Below is a small trained network, with its code and all its weights. Each question gives an input and a target symbol and asks what happens when units are switched off, that is, made to give their printed mean instead of their output.

import numpy as np


def w(rows, s, z=0):
    codes = np.array(rows[::2]) - 128.0
    scale = np.full(codes.shape[1], s)
    scale[-1] = z or s
    return codes * scale


def f(y):
    return np.maximum(y, 0)


def softmax(a):
    e = np.exp(a - a.max(-1, keepdims=True))
    return e / e.sum(-1, keepdims=True)


def log_softmax(a):
    a = a - a.max(-1, keepdims=True)
    return a - np.log(np.exp(a).sum(-1, keepdims=True))


def net(x, mask):
    ids = ['ΓΔΠΣΦαβεζηλξτψ'.index(c) for c in x.split()]
    T = len(ids)
    res = E[ids] + P[:T]
    u = 0
    for l in range(2):
        q, k, v = (res @ M[l].T for M in (Q, K, V))
        z = softmax(np.where(np.tri(T) > 0, q @ k.T / 4**0.5, -1e9)) @ v
        res = res + np.where(mask[u], z, O[l][:, -1]) @ O[l][:, :-1]
        u += 1
        y = f(res @ A[l][:, :-1].T + A[l][:, -1])
        res = res + np.where(mask[u : u + 12], y, B[l][:, -1]) @ B[l][:, :-1]
        u += 12
    return log_softmax(res[-1] @ U[:, :-1].T + U[:, -1])


Q, K, V, O, A, B = {}, {}, {}, {}, {}, {}
E = w([
[181,159,190],'Γ',
[109,184,75],'Δ',
[155,115,113],'Π',
[66,161,57],'Σ',
[153,119,195],'Φ',
[77,72,229],'α',
[100,180,217],'β',
[132,225,111],'ε',
[150,186,76],'ζ',
[111,155,225],'η',
[78,150,207],'λ',
[113,122,248],'ξ',
[148,165,105],'τ',
[136,185,87],'ψ',
],0.017)
P = w([
[216,5,121],'0',
[68,133,141],'1',
[205,176,129],'2',
[67,129,134],'3',
[210,186,131],'4',
[68,129,134],'5',
[206,176,128],'6',
[68,128,134],'7',
[209,179,131],'8',
[68,130,131],'9',
[205,164,125],'10',
[67,130,134],'11',
],0.013)
Q[0] = w([
[198,84,135],'L0H1',
[108,81,173],'L0H1',
[226,195,180],'L0H1',
[253,225,130],'L0H1',
],0.0065)
K[0] = w([
[10,114,100],'L0H1',
[253,3,178],'L0H1',
[94,107,196],'L0H1',
[231,147,65],'L0H1',
],0.0046)
V[0] = w([
[147,51,92],'L0H1',
[98,163,182],'L0H1',
[45,3,139],'L0H1',
[70,87,160],'L0H1',
],0.004)
O[0] = w([
[68,69,128,91],'L0H1',
[110,132,143,171],'L0H1',
[183,127,34,10],'L0H1',
[64,107,255,88],'L0H1',
],0.0091,0.0011)
A[0] = w([
[195,228,88,229],'L0N1',
[3,149,140,67],'L0N2',
[227,52,134,137],'L0N3',
[90,177,168,165],'L0N4',
[184,58,205,151],'L0N5',
[164,177,152,59],'L0N6',
[212,30,122,255],'L0N7',
[123,63,143,232],'L0N8',
[154,125,116,147],'L0N9',
[193,130,21,107],'L0N10',
[110,87,160,17],'L0N11',
[206,124,67,159],'L0N12',
],0.011,0.0043)
B[0] = w([
[117,58,223,254],'L0N1',
[24,130,55,183],'L0N2',
[68,105,148,180],'L0N3',
[80,96,174,207],'L0N4',
[122,133,211,203],'L0N5',
[190,126,62,167],'L0N6',
[198,168,198,198],'L0N7',
[230,139,113,179],'L0N8',
[78,145,147,146],'L0N9',
[167,111,254,175],'L0N10',
[119,111,110,142],'L0N11',
[129,128,222,182],'L0N12',
],0.0083,0.0087)
Q[1] = w([
[60,53,2],'L1H1',
[212,163,189],'L1H1',
[122,150,85],'L1H1',
[93,166,165],'L1H1',
],0.0099)
K[1] = w([
[21,113,99],'L1H1',
[157,96,102],'L1H1',
[98,248,212],'L1H1',
[176,98,163],'L1H1',
],0.014)
V[1] = w([
[56,240,107],'L1H1',
[11,1,134],'L1H1',
[74,200,137],'L1H1',
[84,180,228],'L1H1',
],0.0085)
O[1] = w([
[127,146,151,8],'L1H1',
[128,121,170,96],'L1H1',
[224,247,229,83],'L1H1',
[175,128,116,251],'L1H1',
],0.013,0.025)
A[1] = w([
[85,216,68,180],'L1N1',
[169,137,162,207],'L1N2',
[148,94,137,1],'L1N3',
[205,100,152,117],'L1N4',
[92,29,123,118],'L1N5',
[199,163,56,90],'L1N6',
[5,198,90,91],'L1N7',
[203,156,97,87],'L1N8',
[147,103,91,166],'L1N9',
[202,81,32,155],'L1N10',
[66,128,125,103],'L1N11',
[178,150,157,95],'L1N12',
],0.012,0.0099)
B[1] = w([
[170,65,78,134],'L1N1',
[188,86,75,161],'L1N2',
[7,167,106,141],'L1N3',
[91,152,92,182],'L1N4',
[126,126,177,240],'L1N5',
[225,145,186,139],'L1N6',
[169,106,98,138],'L1N7',
[94,168,123,135],'L1N8',
[133,165,139,190],'L1N9',
[109,177,128,253],'L1N10',
[153,85,87,137],'L1N11',
[125,126,128,137],'L1N12',
],0.012,0.027)
U = w([
[132,160,103,254],'Γ',
[222,109,147,148],'Δ',
[198,244,47,108],'Π',
[247,98,90,123],'Σ',
[130,164,121,113],'Φ',
[168,60,206,46],'α',
[202,63,65,101],'β',
[129,121,50,164],'ε',
[36,225,62,179],'ζ',
[132,93,83,123],'η',
[193,136,185,117],'λ',
[47,93,154,34],'ξ',
[139,153,89,126],'τ',
[194,113,103,147],'ψ',
],0.012,0.0062)

Each question gives the input, a string of symbols that net reads in full, and the target symbol t.
The units are the heads (4 rows each of Q, K, V and O) and the neurons (one row each of A and B). Each row of codes is followed by its name. A weight is (code - 128) times the scale printed after its matrix; where a second scale follows, it is the last column's (O, A, B and U).
mask holds one flag per unit, layer by layer, with each layer's heads first. A switched-off unit (its flag False) gives its mean, the last column of its rows in O or B, instead of its output. The means were averaged over made-up inputs and are rounded, as every weight is.
A unit's drop is (log p(t) with every unit on - log p(t) with that unit switched off) / (log p(t) with every unit on - log p(t) with every unit switched off).
The circuit of an input: a set's keep is (log p(t) with only the set's units on - log p(t) with every unit switched off) / (log p(t) with every unit on - log p(t) with every unit switched off). Starting from the 12 units with the biggest drops (on a tie, the unit counted first), units are removed one at a time, each time the one whose removal leaves the highest keep (on an exact tie, the one counted first), for as long as the keep stays at least 0.8.
units of the circuit, in order: the units of the circuit, biggest drop first
most important unit: the unit with the biggest drop
k most important neurons: the k neurons with the biggest drops, biggest first
top k neurons in layer l: the k neurons of layer l with the biggest drops, biggest first
input Γ Π ζ Π Γ Γ Π Π Π Π α, target Π: most important unit	L1H1
input α α α Φ Γ Π α ζ Φ, target ξ: units of the circuit, in order	L0N8, L1H1
input Π τ Σ Π λ, target ζ: units of the circuit, in order	L0N7, L1H1
input β λ Π β Π ε ζ, target Σ: units of the circuit, in order	L1N2, L0N10
input α ψ ε Γ η ε Π ξ Γ, target ξ: 3 most important neurons	L0N8, L0N1, L0N7
input α ζ Φ Π ζ Π β β α, target ξ: 4 most important neurons	L0N8, L0N7, L1N5, L1N2
input Γ Π Π Δ β, target Π: 3 most important neurons	L0N7, L0N5, L0N6
input α ζ η, target ξ: units of the circuit, in order	L1H1, L0N8
input β Π Γ Π ζ Π Π ζ ζ α ε, target Σ: top 3 neurons in layer 1	L1N2, L1N10, L1N5
input α β β Π Π ε Σ, target ξ: units of the circuit, in order	L0N8, L1H1, L1N5
input β Π α, target Σ: top 2 neurons in layer 1	L1N2, L1N10
input Π Π Π Φ Π ε ζ, target ζ: top 2 neurons in layer 1	L1N10, L1N3
input α α ξ, target ξ: units of the circuit, in order	L1H1, L0N8
input Π α α, target ζ: most important unit	L0N7
input Π Π β α, target α: 3 most important neurons	L0N2, L0N7, L1N10
input Π ξ ε ζ τ, target ζ: units of the circuit, in order	L0N7, L1H1, L1N10
input Π ξ α Γ β Π Π β α α, target α: 2 most important neurons	L0N2, L1N10
input Π τ ψ η ε, target ζ: 4 most important neurons	L0N7, L0N1, L1N10, L0N6
input β ζ Σ α ζ, target Σ: 2 most important neurons	L0N1, L1N2
input Γ Π Π ξ ζ λ Π Π ξ Γ λ, target Π: most important unit	L1H1
input α λ Γ ψ Π Π Δ, target ξ: top 2 neurons in layer 0	L0N8, L0N1
input Π Π β ψ α λ Π α Π ε, target ε: top 3 neurons in layer 1	L1N1, L1N7, L1N11
input Σ ζ α Π ε ψ Δ, target α: top 2 neurons in layer 0	L0N1, L0N8
input Π η ε β τ α Π Δ Π α η, target ζ: 2 most important neurons	L0N7, L1N10
input α τ Γ λ Π λ Π α Π ζ ε, target ξ: 3 most important neurons	L0N8, L0N1, L0N7
input Γ λ λ λ η α Π η Π Δ α, target Π: 2 most important neurons	L0N7, L0N1
input α ψ α β α β Π ζ ζ, target ξ: top 2 neurons in layer 0	L0N8, L0N1
input Γ ψ ξ, target Π: most important unit	L0N7
